[[ 30 -43  25  10 -50  25  16]
 [-22  -8 -23  47   0  15  -3]
 [ 13   9  15   6  -1 -18 -21]
 [ 27 -11  26 -39 -19  -3   9]
 [ 20  18  24  13   1 -30 -37]
 [ 10  -3  10 -16  -7  -5   0]]
->
[[ 30 -43  25  10 -50  25  16]
 [ 27 -11  26 -39 -19  -3   9]
 [-22  -8 -23  47   0  15  -3]
 [ 10  -3  10 -16  -7  -5   0]
 [ 13   9  15   6  -1 -18 -21]
 [ 20  18  24  13   1 -30 -37]]

[[-16  17   0  35 -46 -10 -28 -51]
 [ 37 -54 -61  21 -24 -46 -50   0]]
->
[[ 37 -54 -61  21 -24 -46 -50   0]
 [-16  17   0  35 -46 -10 -28 -51]]

[[-43 -36 -13  13  30  35  23]
 [  0  42  54  29 -12 -40 -41]
 [ 55  38  -2 -35 -43 -26   0]
 [-26 -43 -34 -10  15  31  35]
 [-38 -16  10  29  35  26   1]]
->
[[-26 -43 -34 -10  15  31  35]
 [-43 -36 -13  13  30  35  23]
 [-38 -16  10  29  35  26   1]
 [ 55  38  -2 -35 -43 -26   0]
 [  0  42  54  29 -12 -40 -41]]

[[-20 -51 -34  10 -11 -32  20  14  -8 -42  12  13   2 -34  -3]
 [ 16  65  44  28  -1  48 -43 -24  -6  53 -32  36  41  44 -10]
 [ -2  56  42  18 -18  42 -43 -34 -20  49 -47  31  34  47 -24]
 [-19  -3  -4  50 -25   5 -17  -2 -24 -12 -23  65  48  -1 -17]
 [ 41  61  56 -31  43  35  49  31  42  54  45 -44 -37  53  36]]
->
[[-20 -51 -34  10 -11 -32  20  14  -8 -42  12  13   2 -34  -3]
 [-19  -3  -4  50 -25   5 -17  -2 -24 -12 -23  65  48  -1 -17]
 [ -2  56  42  18 -18  42 -43 -34 -20  49 -47  31  34  47 -24]
 [ 41  61  56 -31  43  35  49  31  42  54  45 -44 -37  53  36]
 [ 16  65  44  28  -1  48 -43 -24  -6  53 -32  36  41  44 -10]]

[[-26  27  11 -17  41   2]
 [ 21  41 -31  -1 -36 -11]
 [-11 -40  34  16  30  -7]
 [ -3  46   2   5  18 -30]
 [ 33 -15 -16  22 -49 -13]
 [ 14 -14  25  41   7 -48]]
->
[[-11 -40  34  16  30  -7]
 [ 33 -15 -16  22 -49 -13]
 [ 14 -14  25  41   7 -48]
 [-26  27  11 -17  41   2]
 [ 21  41 -31  -1 -36 -11]
 [ -3  46   2   5  18 -30]]

[[-39  -2 -51 -23 -41 -26 -42 -45]
 [-23 -18 -18 -11 -15 -36 -19 -13]
 [ 10 -14 -21  23 -35 -26 -44 -31]
 [-56  35 -55 -53 -17   7 -16 -24]
 [-38  -9 -43 -16 -46 -28 -49 -40]
 [-43  -5 -36 -26 -26 -28 -29 -21]
 [-40 -17 -16 -34   7 -43  -3  11]]
->
[[-23 -18 -18 -11 -15 -36 -19 -13]
 [-40 -17 -16 -34   7 -43  -3  11]
 [ 10 -14 -21  23 -35 -26 -44 -31]
 [-38  -9 -43 -16 -46 -28 -49 -40]
 [-43  -5 -36 -26 -26 -28 -29 -21]
 [-39  -2 -51 -23 -41 -26 -42 -45]
 [-56  35 -55 -53 -17   7 -16 -24]]

[[-32  45 -12  22]
 [-38  43 -15  16]
 [-35  44 -13  19]
 [ 31  27  11  43]
 [-46  35 -18   4]
 [ 21 -47   8 -30]
 [ -8  47  -4  37]
 [ -4 -44  -1 -42]
 [ 43  13  16  37]
 [-50  29 -18  -3]]
->
[[ 21 -47   8 -30]
 [ -4 -44  -1 -42]
 [ 43  13  16  37]
 [ 31  27  11  43]
 [-50  29 -18  -3]
 [-46  35 -18   4]
 [-38  43 -15  16]
 [-35  44 -13  19]
 [-32  45 -12  22]
 [ -8  47  -4  37]]
---
[[ 11 -33   7 -13  -7   2]
 [ -1 -28  -7 -36  -3  23]
 [  4 -51  25  16  -3  -9]
 [ 20 -40  19 -29   0  18]
 [ 10 -37   8 -37   0  25]
 [  7 -24   3 -34   1  24]]
->
[[ -1 -28  -7 -36  -3  23]
 [ 20 -40  19 -29   0  18]
 [  7 -24   3 -34   1  24]]

[[  6   0 -22   0  37  -4  30   7]
 [  3  11  -3  13  61 -26  66  44]
 [ -9   0 -16   4  17  11  13   9]
 [ -2   6   5   6  13 -22  30  13]
 [-12   6 -10  14  32   8  32  37]]
->
[[  3  11  -3  13  61 -26  66  44]
 [ -2   6   5   6  13 -22  30  13]]

[[-49 -10 -10]
 [-44 -21  16]
 [-50 -11 -11]
 [-11  36 -35]
 [  7   1  51]
 [  7   1  51]
 [ 24  22  40]]
->
[[-44 -21  16]
 [-11  36 -35]
 [  7   1  51]]

[[ 41 -13  34 -59 -20  13  -5 -19  24]
 [-49  11  31 -10  24 -32 -10  37  13]
 [ 21  -4  36 -47 -24  23 -19 -20   3]]
->
[[-49  11  31 -10  24 -32 -10  37  13]]

[[ -1  -1  -1   0   0  -4  -2]
 [ -2  -7  -6  16 -12 -26 -36]
 [  2   6   6 -10   6  25  26]
 [ 13  13  20   2   5  66  40]
 [ 13  -9  -6  -1  13 -39  -6]
 [-18   6  -5 -36 -19  20  12]
 [  8   5   7 -10   9  23  28]
 [ 25  -3  10  23   1   7 -11]
 [ 14  -6   2  24   9 -20 -15]
 [ -5  -1  -7 -35 -18  -3   1]
 [  5 -10  -7  19  -5 -40 -38]]
->
[[ -2  -7  -6  16 -12 -26 -36]
 [ 13  13  20   2   5  66  40]
 [-18   6  -5 -36 -19  20  12]
 [ 25  -3  10  23   1   7 -11]
 [ -5  -1  -7 -35 -18  -3   1]]

[[ 16  -5   5   2 -52 -36  25  -8  -1]
 [ 48 -35  33  17  25  41  21  15 -40]
 [  9  60  20  -4 -36 -27  27 -26  30]
 [  1 -57 -19  13 -30 -31   2  15  12]]
->
[[ 48 -35  33  17  25  41  21  15 -40]
 [  1 -57 -19  13 -30 -31   2  15  12]]
---
[[  0   1   1  -1]
 [  9 -29   8  67]]
->
[-1  8]

[[ 13   0]
 [  8  -6]
 [ -9  54]
 [ 36 -23]
 [-20  27]]
->
[0 8]

[[ 56  16  31  25]
 [-36  -4  19  15]
 [ -9 -27 -17  27]
 [ 30  24 -24  -9]]
->
[ 25  19 -27  30]

[[ 22   0]
 [-56  20]
 [ -2  -8]
 [ 29 -20]
 [-17  21]]
->
[  0 -56]

[[-58   9  16  45 -11]
 [-16  26 -68  15   5]
 [  3  52   1   9  47]]
->
[-11  15   1]

[[-19  49  20]
 [ 49  37 -39]
 [ 20 -25 -52]
 [-44 -28 -53]]
->
[20 37 20]

[[-31 -42 -28  32]
 [-32 -61 -38  26]
 [ 62  59  -2  47]]
->
[ 32 -38  59]
